niv_gavab: [  0   6 -14  14 -10  -1 -19  11  -1 -40   4  11   5 -38  -7  -2   0 -13
   0  -3 -19 -18  -9  21  16  -8 -15  -9   4 -29]
muv_gasul: [ -8   9  -6   7  -2   5   6 -13  11  -5  -9  12   6  -1  -2  12  -3   1
   9  -8  -2  -3  10   1  -2   9  -1  19  12  -7]
pizil_lopip: [ -3 -10   4 -11 -42  18   0   6  -4   6 -10  15  29 -15  15 -11  33 -25
  20 -17  10 -23  26   5  22  43  29  41   0  -7]
niv_gavab: [ 20   0   1 -18 -26  19  18   2 -30   2  27   9  10 -26 -15 -36  42 -29
 -10  17  -6 -27   3 -30   4  11  23  27   9   4]
gased_niduf: [ 19  44 -17  29  -2  -5  -5 -29  37  32 -18 -10 -16  23  20  30 -33  10
 -11 -27   1  30  11  11   1  -8  -4  -7 -21  19]
muv_gasul: [-43  -5   0 -19  25 -10  22  -1  -1  19  18  16   4  23  -9  -6   6   8
  20  13  -4  15  12  -2 -21  -7  -2   3  15  17]
gased_niduf: [ 18  12  -4   8  20   0  -4  -7  34  11 -21  -4   4   9   8  12 -24  15
 -17 -10  -2  12   2 -16 -24 -10 -17 -22  -1   5]
kesu_kita: [ -4  29 -21  24 -12 -12 -25  -1  24   1  -5   1  -2 -12  16  15 -14  -5
   8 -18 -12  11  12  41  20  -4 -13 -15 -20  -5]
muv_gasul: [  9   3   0  -1  21   0 -10 -15   9  15  -2 -11  -9  17   8  22 -16  23
 -11   5   5   5  18 -13   1   2   2   2  -9  18]
niv_gavab: [ 13  30   5  -1  45  -7  63 -37  -5  40  20 -14 -37  48 -40  -6 -16  21
 -23  38   1  44 -29 -57 -72 -42 -13 -10  24  35]
kesu_kita: [  3 -22  12 -13  15   7  15  -1 -23  -7  11   1 -15  22  -4  -6  -6   9
 -21  -6   4  -5 -24 -23   2 -21  12  -2   6  10]
pizil_lopip: [-36  11 -15  -5 -13  -7  -2   1   6  19  17  22  10   3  13  -3  12 -12
  24 -14 -11   5  29  30  21   7  11  13  -8  13]
kesu_kita: [ 18  28 -26  -3  -5  17  23 -17 -18  -9  47  33  -7 -18 -15 -29  13 -24
 -38 -10 -37 -22  -9 -29  11 -39  12   9  12  15]
gased_niduf: [-54 -30  -8 -27  -7   1 -17  27 -15 -26  25  40  33 -29   6 -16  32 -15
  31  -4 -18 -35  32  27  35  16  10  20  10 -12]
pizil_lopip: [-36 -49  10 -10  42  -2  -7  19  -8 -64  -6  22   5   0 -12  11 -22  24
  -1  -9  -9 -22 -28   2  -1 -24 -21 -18  30 -32]
kesu_kita: [ 10  26  -9   7 -13   5  16 -11  24  33  -9   8   7  13  12  -6  -2 -11
  -4 -24  -2  16   7  -6 -13  -2   4   0  -5  16]
niv_gavab: [-40  -5  -3  -7  17  -2  10 -13  15  15  -3  22   3  37  15  18 -15  15
  14 -28   1  11  18   9   5  -2   9  14   6  17]
kesu_kita: [ -4 -12   3  -7   3   4   0  -2 -22 -16  15   2  -7  -4  -8   1   6   2
  -3   9  -1 -15  -2  -5  15   0  10  14   5  -2]
kesu_kita: [-10 -23  26  10 -14   2  23   1  14  17 -50  -7  -6  60  27  14 -29   7
   9 -59  36  31 -37  14  -7   2  13  -5  -4   0]
niv_gavab: [ 22  -8   8   1 -19   6  -7   4 -21  -7   2 -15  -8  -9   2  -5   9  -8
  -9   3  10 -11 -10  -2  18   8  14   6 -11  -3]
kesu_kita: [  3   5   3   0  -2  -2  13   1   1  10  -1  -4   0   3  -7 -10   5  -5
   3   8   2  10  -7  -6 -18  -2  -4  -5   4   1]
muv_gasul: [ -9  -5   5   7  -4   2   9   4  16 -15 -27   7  17  -7  -8   4  -1  -2
  18  -3   5   1  -7   3 -23  13 -15   4  20 -26]
gased_niduf: [-31   8  -6   7  37 -12   3 -20  16  -7  -4   5  -6  13 -15  33 -22  29
  17  17  -3  13  14   5 -19  -3 -21   7  19  -3]
gased_niduf: [-21   0  -5  -8  32  -9   4  -6  -7 -10  21   6  -6  -1 -21   5  -1  15
   5  30 -11   0   7  -7 -13 -12 -13   0  16   2]
gased_niduf: [  2   6  -6  -5   8   4  29   3   0  -1  14  20   0   4 -13 -29   1 -12
 -19 -11 -19   4 -28 -22 -25 -36  -7 -20  16   4]
pizil_lopip: [  7  42 -18   1 -21  -7 -15  -9  28  60   5  -9  14  -9  20   0  19 -11
  18  14  -1  17  60  13   3  32   7  11 -29  29]
niv_gavab: [ 13 -32  30 -12 -39  16   1  17   6  29 -45 -13  24  21  35  -6  15 -11
  14 -33  41   0   6  -1   6  48  31  18 -15   1]
muv_gasul: [-11   1   7  -3 -32  -3  -3   2 -20  11   4 -13   6 -16  -6  -1  33 -14
  37  30  17  -3  24  21  14  45  15  37  -5  -6]
niv_gavab: [ 31  13  12  12 -25  11  36   1  19  13 -37  -7  14  -1 -13 -22   7 -21
   0  -6  13  17 -31 -24 -53   8 -11  -6  18 -18]
gased_niduf: [  0 -24   9 -15  21   3  -1   8 -12 -16   5   0   2  -2  -8  -4   1  11
  -9  13   0 -14  -6 -20  -7  -6  -3  -5  10  -3]
pizil_lopip: [-17   6  -4  -1  53 -18  -2 -12  15   7   6  -9 -14  18 -13  23 -25  36
   0  30  -6  21   9  -8 -29 -19 -27 -20   7  12]
kesu_kita: [ -4  14 -17   4  11 -12 -44  -8   5   8  17 -12 -11  -8  18  28  -9  17
   1  12  -7  -3  42  25  40   7   2   1 -30  17]
muv_gasul: [-25 -18  -1  -6   9   2   6  13 -10 -44   6  24  15 -25 -23 -11   9  -6
  11   8 -15 -21 -13   1  -8  -7 -15   2  31 -31]
pizil_lopip: [-16  11 -18  -7   9  -1  -6   2  16   3  13  22  18 -16   1  -5   7  -4
   5   2 -21  -8  27   1  -2  -2  -8  -1   6   4]
gased_niduf: [-20  -2 -13 -13  72 -14 -32 -23  -2  -7  34  -5 -22  10  -5  43 -26  54
 -13  40 -15  -8  42 -12  14 -15 -11   0  -3  27]
niv_gavab: [ 34  10   6  15 -35  10  13   9  13  -3 -31  -7  16 -24  -8 -20  12 -26
   0  -5   8   1 -23  -9 -28  14  -9  -5   8 -27]
pizil_lopip: [ 43 -25  13 -10  14   9 -26  15  12  14 -19 -19  -2  21  39  -1 -23  16
 -47 -34  10  -4 -10 -26  11 -15  10 -39 -31  22]
muv_gasul: [-29 -24  -1 -31  21  -4  -2  10 -54 -28  61  12  -8 -22 -28 -20  30   0
   2  47 -18 -31   7  -7  22 -11   9  14  13   4]
pizil_lopip: [-15 -26  18   4  13 -10   3   4 -19 -15  -6 -13 -28  34   2  14 -25  18
  -1 -13  16  14 -38  17  11 -20   1 -15  -4  -2]
pizil_lopip: [ 10   4 -10   3   7   9  10   3  -4 -37  10  19   6 -30 -24 -17   3 -10
 -18   5 -24 -20 -21 -20 -16 -23 -17  -8  25 -21]
muv_gasul: [ 32  39 -20  22 -53  24  32 -22 -15  -9  17  25 -11 -14  -5 -24  11 -44
 -28 -43 -19 -14 -30  -7  24 -23  25  24   4  -1]
muv_gasul: [-10 -11   2 -11  16   0 -11  -5 -17 -15  14  -3  -1 -11 -12  13   9  14
   8  32   1 -18  21  -6   9  15   3  21   7  -2]
gased_niduf: [  5  -7   7  -3  13  -1   0 -11 -24  -5  15 -13 -24  13  -7  11  -6  15
 -11  14   7  -2  -7  -9  13  -7  10   8  -4  10]
kesu_kita: [ -2  31  -5  20 -43   2  30  -7  24  26 -26   8  15   2   1 -10  10 -29
  26 -22   7  24  -4  16 -23  18   0  15   7 -10]
niv_gavab: [ 24  20  -6 -13  10  -4  -5  -2  -4  27  26 -17   1 -21 -14 -16  23  -1
  -8  53  -7   0  28 -27 -19   8  -5  -4  -8  20]
kesu_kita: [-13   3  16   5 -14 -13   4  -6   3  38 -20 -27  -8  29   9  17   1   7
  34  11  33  33  13  23  -6  33   8  15 -15  10]
niv_gavab: [ -7   3 -10  18   7 -12 -31   8  12 -28  -7  -3  -4 -17   4  19 -20   8
   3  -5 -10  -1  -3  32  16  -8 -22 -22  -8 -20]
gased_niduf: [ 24 -22   9 -15  32   1 -34  11  10  -4 -10 -20   9 -12   7  10  -6  26
 -18  27   5 -16  20 -26  -8  11 -11 -19  -8   2]
pizil_lopip: [ 31  -3  17  -2 -12   8  -4  -6   4  24 -24 -29   3   5   7   9   7   6
   0  15  28   2  15 -19  -9  37  12  17 -10   5]
muv_gasul: [-18  -7  -2  -9   9  -9 -15   6  -5   3  13  -1   1  -1   5   4   4   6
  11  12  -2  -1  18  13  13   5   1   0  -8   7]
[ 51  16  -2   1  10   0 -16  -2  19  41  -4 -28 -12  16  25  -2 -18   9
 -41  -8   3  17   3 -24  -5 -16   1 -37 -35  35]  pizil_lopip
[-28 -14  -9  -8   8  -5 -12  17  -9 -31  19  21   9 -20  -5  -8   5  -4
   7   0 -20 -18   1  17  16 -12  -8  -8   8 -13]  muv_gasul
[-10 -11   3 -10  21   1  27   5  -5 -11   8  16   1   8 -18 -18  -2   1
  -9   1 -10   1 -26 -22 -29 -28 -11 -14  24  -3]  muv_gasul
[ 16  28 -25   7   0   6  -1  -6  20   3  12  22   5 -13   7 -11  -7 -12
 -27 -24 -29  -5   3  -9   2 -28  -6 -16  -3  10]  kesu_kita
[-12 -32  16 -10  14   3  -1   5  -8 -13 -11   0  -1  20   7  10 -10  16
   0 -12  13  -6 -10  -4   6   1   7   2   5  -3]  pizil_lopip
[ -3 -10  11 -10 -15  -5   0  12 -38  -8  21 -16  -4 -23 -22 -17  32 -13
  18  45   8  -9  -2   6   5  19   6  14   1 -10]  gased_niduf
[  5  19  -3  15  -6   2  27 -19  -2   8   1   2 -22  26  -4   3 -15  -3
 -11 -22   1  19 -27  -1  -4 -23   6   2   3   9]  gased_niduf
[ 18   1   9  -9 -16   9   9  -3  -2  28  -5 -10   7   4   6 -10  17  -8
   0   7  14   1  12 -18  -7  22  17  15  -6  13]  niv_gavab
[  6 -25  19   8 -33   3 -11  17 -18 -19 -22 -16  -3  -2  11   2   3 -10
  11 -17  23  -6 -23  25  26  20  13   6 -11 -22]  pizil_lopip
[-24 -16  -4   4  14 -11 -40  17  26 -24 -22   4  19 -16  15  24 -15  16
  20  -5  -3  -8  22  32  11  15 -21 -14  -4 -23]  muv_gasul
[ 13  18 -11   3 -20  19  35  -5   9  -2   0  31  17 -12  -9 -29  12 -29
 -14 -26 -18  -9 -16 -24 -20 -14   2   7  23  -7]  kesu_kita
[-11  -5  13  -2  18  -1  34 -21 -21   5   7  -5 -27  39 -18   9 -11  16
  -1   8  13  16 -23 -16 -15 -14   8  15  16  12]  pizil_lopip
[  2 -10  15 -11   1   2  21   5  -4  10  -7  -6   8   4 -14 -14  14  -2
   8  20  12   6  -7 -21 -32  11  -2   4  14  -3]  kesu_kita
[  5   1  -5   3 -29  -4 -11  21 -11  -1  11   0   0 -15  11 -23  12 -25
  -1 -15  -7  -1 -13  25  24  -8   6 -17 -20  -2]  muv_gasul
[-17   7   4  -5 -31  -7  39  13 -44  -7  35   5  -5 -23 -42 -46  45 -39
  26  38  -6   4 -29   9 -16  -3   1  12  20 -15]  gased_niduf
[-10  -2 -13 -10  -9   4 -18   7  -7 -12  20  17  15 -28   4  -7  19 -11
   5   3 -16 -26  26  10  28  10   8  14  -3  -2]  niv_gavab
[-12   9  -6  -8  19   1   9 -23  -1  18  15   5  -8  19  -2  15  -3  16
   0   9  -1   3  24 -13   1   1  10  22   4  23]  muv_gasul
[ 16  -8   6  -2 -16   6 -12   8   3   9 -12  -7   7  -1  19  -3   4  -6
  -5 -15   9  -5   4   2  14  13  12  -1 -16   3]  pizil_lopip
[  4  -6  -4 -35  36  -3 -14 -14 -70  -8  86 -16 -31 -23 -35  -6  33  17
 -19  90 -15 -35  34 -35  30  -4  20  29  -3  32]  kesu_kita
[ -7  -3   3  23 -14 -21 -20  18 -11 -20  -5 -20 -24   1   5   7 -18  -3
   9 -10   5  18 -35  52  24 -16 -12 -32 -22 -17]  pizil_lopip
[-30   8 -26  -9  11   0   8  -2 -14 -14  49  43  -6  -2  -1 -18   1 -11
 -15 -24 -39 -13  -3   7  28 -46   7  -5   6  16]  muv_gasul

rar_mada: [ -4 -12  24   9  -8  -2  17  -4  17   7  -5 -10  -4 -15  33   7   0 -17
   7   1   2 -10   3  18   8  -6  -8  -7 -19  -7]
duna_rabu: [-29 -13  38  12  19  17  21   6  14 -14 -33  -1 -21  -7  46  -9 -28 -16
  17  13  -5   6  12  36 -30  13  -9   3  32 -24]
zop_gat: [  0  15 -32 -11   4  -1   1  15 -12  15  -5   1  26 -17 -31   5  33 -12
  20  -1  12  -3   6  -6  37  16  -8 -16   4  54]
rar_mada: [-15  11   7   1  10  13   1  -3  -4 -10  -3   4  -1  -3   3 -19  -6  -7
   8   4  -6   7   3   3  -9  13   1  -1   9   4]
nazas_movun: [-35   1 -33   5  15   7  76  -5  17  39   7   4  30  -2  40  10  10  -9
  -7  10  19  17  -2   2  30 -11 -30  -1 -21  72]
rar_mada: [ 27 -11 -31 -34 -36 -16 -11   3   4  39  17  16   4 -12 -14  10  28   6
 -48  23  13 -10  11   5  33 -21 -13 -12  12 -13]
duna_rabu: [-30   8  10  10   1  -2  35  -2  -5  -6   5  -1   8  10  31  14  -7  -1
 -12   6  -3  -2  -1  -7   9  -7 -22   0   2   2]
nazas_movun: [-27   7   8  -7 -11  -9  17   7 -13  -7  -4   2   1   7  20   9   5  -1
 -29  21  -6 -13  12  -2  18  -2 -36  -6  35 -17]
zop_gat: [ 19   6 -17  -3  -6   6 -14  15  -4  18   5   6  17 -18 -28  14  13 -10
  27 -10  18   1  -3  -7  24  -3  19 -15 -17  25]
duna_rabu: [-17  -7  11  23  -5   7   7  29   7  11 -12   0  -2  25  32  20 -22  -7
   3  11  21  -3  -5 -26  24 -35 -15  -2  -3 -13]
zop_gat: [  1   7  17  16  12  -1 -45 -18  13 -23 -15 -32 -19  20  -8 -70  11 -13
  15  -6 -21 -14  -5 -23  -1  22  -7  11 -34   9]
nazas_movun: [ 17  -4 -16  -3   8   8 -11   2   8  13  -4   2   3 -11 -20  -8   6  -4
  21  -8   9   9  -2   6  -3   7  19   0 -12  23]
denuk_fabev: [  3 -19  38  29   4   8   9  22  12  -4 -23  -9  -8 -13  27  40 -28 -15
  49 -17  14  -3  -4  18 -11 -13  19  -5 -13 -20]
rar_mada: [-18   2  31  29  25   5  -4  11  -6 -37 -27 -17 -11  15   9   2 -23  -3
  39 -17  -9  -2  -5  -6 -23  14   4   9   5  -7]
denuk_fabev: [ -8  23 -45 -12   4   7  -3  -7  -6  19  20  10  20  15 -23 -34  21   4
 -20  12   5  12  -5 -34  27   0 -10   0 -11  47]
vep_vogu: [ 12 -13  -4   6   0 -15 -14  23   1   1 -26 -14  -3   2 -12  22  11  -1
  19  -7  10 -15   3  -3  15   0  -8  -1   8   5]
rar_mada: [ 30 -33  20   9 -30 -22 -13   1  25  16   0 -15 -19   5  22  22  -3   1
 -15  -3   8 -22  -5   1  11 -36  -1   2 -32 -42]
vep_vogu: [-14   1  11   6   9   6  24  -3   1  -4  -4   0   3 -11  17   8  -7  -7
  12  -3  -2   5   2  16  -8   7  -1  -2   2   7]
nazas_movun: [  8   7  -7 -13 -19  -4  17 -25  -4  10  43  14  11  -7   2  10   2  12
 -33  -2  -5   6  -7   0  -2 -15  11  -2 -21  -9]
zop_gat: [-41  14  10   6 -18 -13  45  -8 -15  -6  26   3  12  27  44  22  -7   9
 -53  17  -7  -9  -2 -27  25 -28 -42  -1   4 -17]
nazas_movun: [ -3   7  -5  -1  10  -1   3   0 -10 -10  -4  -1   6  -5 -13   5   4   3
  12  -8  -4   2   1   3  -6  15   3   0   9  14]
rar_mada: [  3  11 -27  -7  19  11 -14 -10  -2   0   4   5   3   8 -28 -35   5   8
   3  -2  -4  17  -4 -10 -14  17  12  10  -1  29]
rar_mada: [ 12   7 -46  -6  24  -5 -13   3 -10  -2  -4   0  10  16 -48 -10  14  21
   9 -13   1  13  -7 -19  -8  17   9  15   7  45]
rar_mada: [ -1  -1 -15  -5   6   9  35 -30  26  30  17  -2  15 -27  17 -23  18 -16
   4  -2   3  13  -3  23   6   7   2  -3 -45  51]
denuk_fabev: [ -9  -5  18   9  -2   6  22  -1   7   4   2   2   0  -9  27  14 -13  -8
   6   0   4   2  -1  12  -3  -9   2  -4  -8  -8]
vep_vogu: [  5   4  15  19 -10 -14 -14  16 -14 -16  -1 -14   5  13  -8  32  -1   1
  16 -17   3 -19  -9 -28  19 -13   0  -4 -16 -11]
nazas_movun: [  7 -34  12   7 -19 -13   3   9  31  24 -16 -11 -20  11  41   8  -4  -4
 -23  17  12 -15   4   6  16 -32 -24   4  -7 -30]
denuk_fabev: [ 13 -25  -9   8  17 -11  -6  23  14   5 -42 -17 -10   1  -7  13   6   0
  30  -8  11  -6   5  14  -3   9  -5   8  13  17]
zop_gat: [ 10  -4   6   5  -3   2 -15  -1   8   2   0  -4  -6   1  -2  -9  -2  -4
   6  -4   2  -2  -4  -4   0  -5   8   1 -17  -6]
vep_vogu: [ -5  11  26   9  -9  28  10 -11   4   7  28  16   6 -18  22  -1 -24 -17
  12  -3   5  14  -9   4  -7 -16  29 -12 -34 -14]
duna_rabu: [ 19   7  -2 -22 -29 -18   6 -19 -17   1  37   9  13 -23 -16  29  17  11
 -28  -8  -9  -9   1  10   6  -4   9 -11  -7 -17]
zop_gat: [-15  16   7  -4  12   6  36   3 -24 -15   1   9  22 -38  -7  41   1  -7
  33 -16  -4   7   7  32 -11  27  13 -15  23  20]
zop_gat: [ -9  19 -23  -1  -2  -1  -7   8 -17   2  13   6  14  23 -17  -3   6   8
 -15   5   5   1  -6 -39  24 -10 -10   0   1  15]
vep_vogu: [ 24 -12 -24  -2  -5 -13 -23  11   8  17  -7  -8   0   8 -22   2  16   5
   1  -3  12  -8  -3 -14  19  -9  -1   3 -11  13]
duna_rabu: [ 12  -8  11   5  -2  -9 -20 -10   6 -13  -1 -11 -16  15  -1 -13  -6   9
  -9  -5 -11  -7  -5  -6 -15  -3   3  12  -9 -24]
duna_rabu: [-14   6   6   5  -6 -18  48 -16 -12  -8  23  -4  18  -4  19  43   2  10
 -14 -14  -8  -5  -6   3   3  -7 -10   0 -14   7]
denuk_fabev: [-38  17   2  17  19  21  29   7 -12 -11   5  13  10  23  21   5 -31   4
   4   3   3  21  -8 -22  -9  -9  -1   6   9   8]
duna_rabu: [ 34  -1 -20 -19 -25   7 -44  23  -2  29   7  19   3 -13 -35   3  11  -6
   0  10  23  -2   4 -10  27 -17  19 -17   2 -11]
nazas_movun: [-24   3  -9  17  27  18  13  17  11   9 -27  -6   6   7  12 -19  -2 -18
  34   5  14  10   0  -8  13   8 -12   1  -3  46]
vep_vogu: [  3  -9 -24   0  10  -3 -35  41  -3   4 -39  -1 -11  30 -22  -6   1   7
   4  16  16  -4   7 -24  15  -3 -17   6  43   0]
vep_vogu: [  9  18  31  21 -28 -15 -55  27 -34 -35   8 -10  -4  35 -23  29 -12   7
   3 -13  -2 -29 -12 -62  26 -27   4  -8  -7 -55]
zop_gat: [-28  23   1  -1  11   2  26  -1 -29 -24   9   9  15   2  -3  18  -6   9
  -2  -4 -11   6   1  -3  -8  14  -5  -1  26   7]
duna_rabu: [-51  -5  36  20  20  33  -3  25  17 -10 -47   1 -31  28  58 -50 -37 -25
   3  42   3   5  14  -3  -5  -1 -34   4  43 -30]
duna_rabu: [ 23   9 -27 -23 -12   0 -14   0 -10  17  17  13  16 -24 -38   4  24   0
   0  -2   7   3   3   4  14   7  16 -13  -1  19]
vep_vogu: [  3   1  23  -4 -11  -3   6 -15  -2 -10  11  -1  -2 -21   8   7   1  -6
   0  -6 -12  -6   3  21 -10   7   7  -7  -6 -19]
nazas_movun: [-17  20 -15 -19  -3  25 -32  29 -10  14 -19  19   3  -7 -16 -41  14 -26
   2  38  13   1  20 -11  36  13 -18 -22  44  10]
vep_vogu: [  4   1 -10   3  -1 -14  -5   1  -5  -4   1  -9   3  15 -11   5   9  10
  -6  -6  -2  -8  -4 -18   9  -2  -8   5  -5   8]
denuk_fabev: [  0   6  -6   7  18   3   0   0 -10 -15  -1   0   4   7 -17   5  -9  11
  18 -17  -4  11  -8  -6 -20  10  17   9   1  12]
nazas_movun: [-10  -7  25  12  -5 -12   4   0  -1 -18  -7 -11 -13  16  22  11 -12   5
 -11   0  -9 -13  -1  -4  -6  -9 -14   6   5 -31]
denuk_fabev: [  1  19 -17  -4  -8   8 -26   6  -9   9  13   7   9  13 -21 -22   9  -4
  -7   8   7   1  -4 -36  27  -8  -1  -6 -11  12]
zop_gat: [-28  12  37  11  13   0  21 -21 -11 -40   0 -10  -6   2  23  -6 -15   0
   3  -8 -28  -2   1  12 -30  21  -6   6   8 -17]
rar_mada: [-18  23  -7  12  40  12 -23  15 -31 -45 -21   0  -1  29 -38 -15 -17  16
  31 -13 -12  14  -5 -26 -31  31  11  15  38  14]
denuk_fabev: [-13   9  -3   9  -1  14  -1  15  -1  10   1   6   7  12   8  -5  -7 -10
   4   9  14   4  -4 -24  22 -16  -5  -6  -7   8]
denuk_fabev: [ 16 -24  -3   3   6 -12  -6  14  16   8 -31 -15 -10  -8  -3  11   9  -4
  21  -5   8  -9   6  19   1   6  -4   3   5   8]
[  6  -5   2   2   5 -14  39 -15  -4  -5  11  -5  14 -23   2  44   4   9
  14 -27  -5   2  -5  27 -16   8  13   1 -14  17]  duna_rabu
[  7  18  -9  -8   3  10  -8 -11 -13  -5  21  11  11 -10 -26  -8   2   3
   7 -10  -5  12  -5  -4 -10  10  24  -3  -9  12]  nazas_movun
[ -5  16 -31 -24  14  25  -3  11  -5  20 -10  20  16 -32 -28 -25  20 -19
  22  15  11  17  15  19  12  30   5 -17  27  47]  duna_rabu
[-16  20  -7 -20  16  -1  19 -35 -12 -19  10   0   8 -19 -11 -32  21   2
 -11   0 -29   6   9  26 -21  45  -7   2  15  27]  duna_rabu
[-45  25  -8  -6   2  -9  53  -1 -27 -10   8   4  27  -1  15  26  15   1
 -20  10  -8  -4   9  -3  24  11 -39 -10  30  26]  zop_gat
[ -1  -3  47  17 -11   1  12 -15  12  -8   5 -16  -3 -25  31   9  -5 -23
  23 -14  -7 -14  -3  20  -1  -1   8 -11 -40 -16]  zop_gat
[ 18 -13  12   7 -15  10 -26  -4  23  17  10   2 -15   9  13 -21 -15  -6
  -7   5   9   2  -9 -12   0 -28  16   2 -34 -27]  nazas_movun
[ 31 -11  -7  -3  17  11 -40   4  10  -2 -20  -2 -15 -12 -35 -23  -2  -1
  36 -13   1  10   0  17 -30  21  34   7   2   5]  zop_gat
[  6 -10   0  -7  32   6 -16  -7   2 -24 -27  -1 -22  -3 -19 -27 -10  12
  16  -5 -17  14   7  31 -56  38  16  18  38  -5]  zop_gat
[ -7 -16  44  16   1   8  -7  -3  26  -6 -25 -18 -24  -9  39 -26 -11 -27
  19   7  -5 -12   6  21  -7   5  -7  -2 -13 -24]  rar_mada
[-12   9  34   6 -22  11  16 -11  -6  -6  32  14   1  -3  32  16 -26  -4
 -18   4  -4   2  -6  -3  -5 -25  10  -9 -14 -44]  rar_mada
[ 10   3 -25 -16 -16 -13   3   7 -15  11  17  13  13   2 -19  31  11  16
 -24   2   8  -2   0 -10  16 -14  -3  -4  13  -1]  rar_mada
[  4   4   6  26  11  17 -19  29  -3  -2 -13  -2   5   9 -11  15 -19  -9
  49 -17  20   6 -12 -26   7 -12  24  -3 -19  11]  denuk_fabev
[ 23  -1  -4 -15   5  -7 -27 -25   1 -14   4  -6 -11  -9 -30 -31  13   9
  -3 -10 -21  -1   1  15 -28  27  16   9  -2  -3]  duna_rabu
[ 17 -12  -4 -18 -18 -17 -15  -6  10  12  -4  -7  -9 -12  -4 -11  25  -3
 -22  12  -4 -17  11  15  14   4 -16  -5   6 -11]  denuk_fabev
[ 17 -10  19  11  -3   5 -27  -7  13  -5   2  -6 -18   8   3 -16 -17   0
   7  -8  -3   0  -9  -5 -18 -10  21   7 -24 -27]  zop_gat
[ 18  -1   5 -17 -34 -10  11   0 -12  13  28  16  13 -30  -3  49   6   2
 -16  -3   6  -8   3  17  13 -17  12 -19   0 -26]  duna_rabu
[-26  11 -12   9  17  12   6  10   1   3 -12  -2   6  20   8 -23  -1  -7
   5  12   6   7  -1 -23  16   2 -19   3   4  30]  duna_rabu
[ -6   3   5  -5   0   2 -12   6  -8 -11  -7   4  -8   6  -3  -8  -5   3
  -8  10  -5  -2   6   0  -6   6  -6   1  27 -19]  vep_vogu
[-19  23  79  29 -21 -17   5   1 -40 -64  12 -18   3  -6  17  59 -19  -7
  23 -30 -25 -34  -5 -10  -1   0   4 -17  -7 -61]  vep_vogu
[-27   9  19  11  23  15  13   1  -1 -18 -21  -7  -1  -8  14 -17  -6 -18
  31  -1  -7   4   6  13 -10  26  -5  -2  10  17]  rar_mada
[  4   0 -11   1  19  -6 -10   4 -10 -18 -13  -4  -4  12 -24   1  -2  16
  11 -12  -7   4  -2  -3 -21  16   6  13  18   7]  denuk_fabev
[ 16   1 -26  -4   8   0   2  -9   7  16   8  -3  14 -11 -22  -6  18   0
  15 -14   5   7  -6   1   5   8  13   1 -28  43]  denuk_fabev
[ -2 -27  56  12   2 -16  -8  18  -5 -44 -42 -13 -38   5  23  36 -32  10
   9  -4 -16 -19  12  33 -44   7  -4   9  56 -80]  denuk_fabev
[-37  31  24  25  20  23  -2  -2 -17 -33   3  -2   3  24  10 -26 -26  -8
  20  -5 -12   9 -11 -34  -9   7   3   4  -9   3]  nazas_movun
[  4  17  -9   2   2   9  -9  10 -21  -6  14  12  15   1 -26  16  -7   5
  15 -12   6   9  -8 -19   1  -3  22  -5  -1   7]  zop_gat
[ -3  10  -5  -4  25   5 -10  -2 -10 -21 -17  -5   0  -9 -27 -20   8  -1
  28 -10 -12   6   5  12 -20  38   8   3  20  24]  zop_gat
[-25  -3  32   7 -19 -16  14   0  -5 -17   1  -6 -13  23  42  13 -12   5
 -40  17 -11 -20   5  -9   8 -20 -36   2  18 -51]  nazas_movun
[ -8  -1   5  -1   1   5  19  -9  11  11   1  -2   5 -17  17  -7   7 -14
   5   4   1   1   4  17   6   5  -6  -6 -12  16]  rar_mada
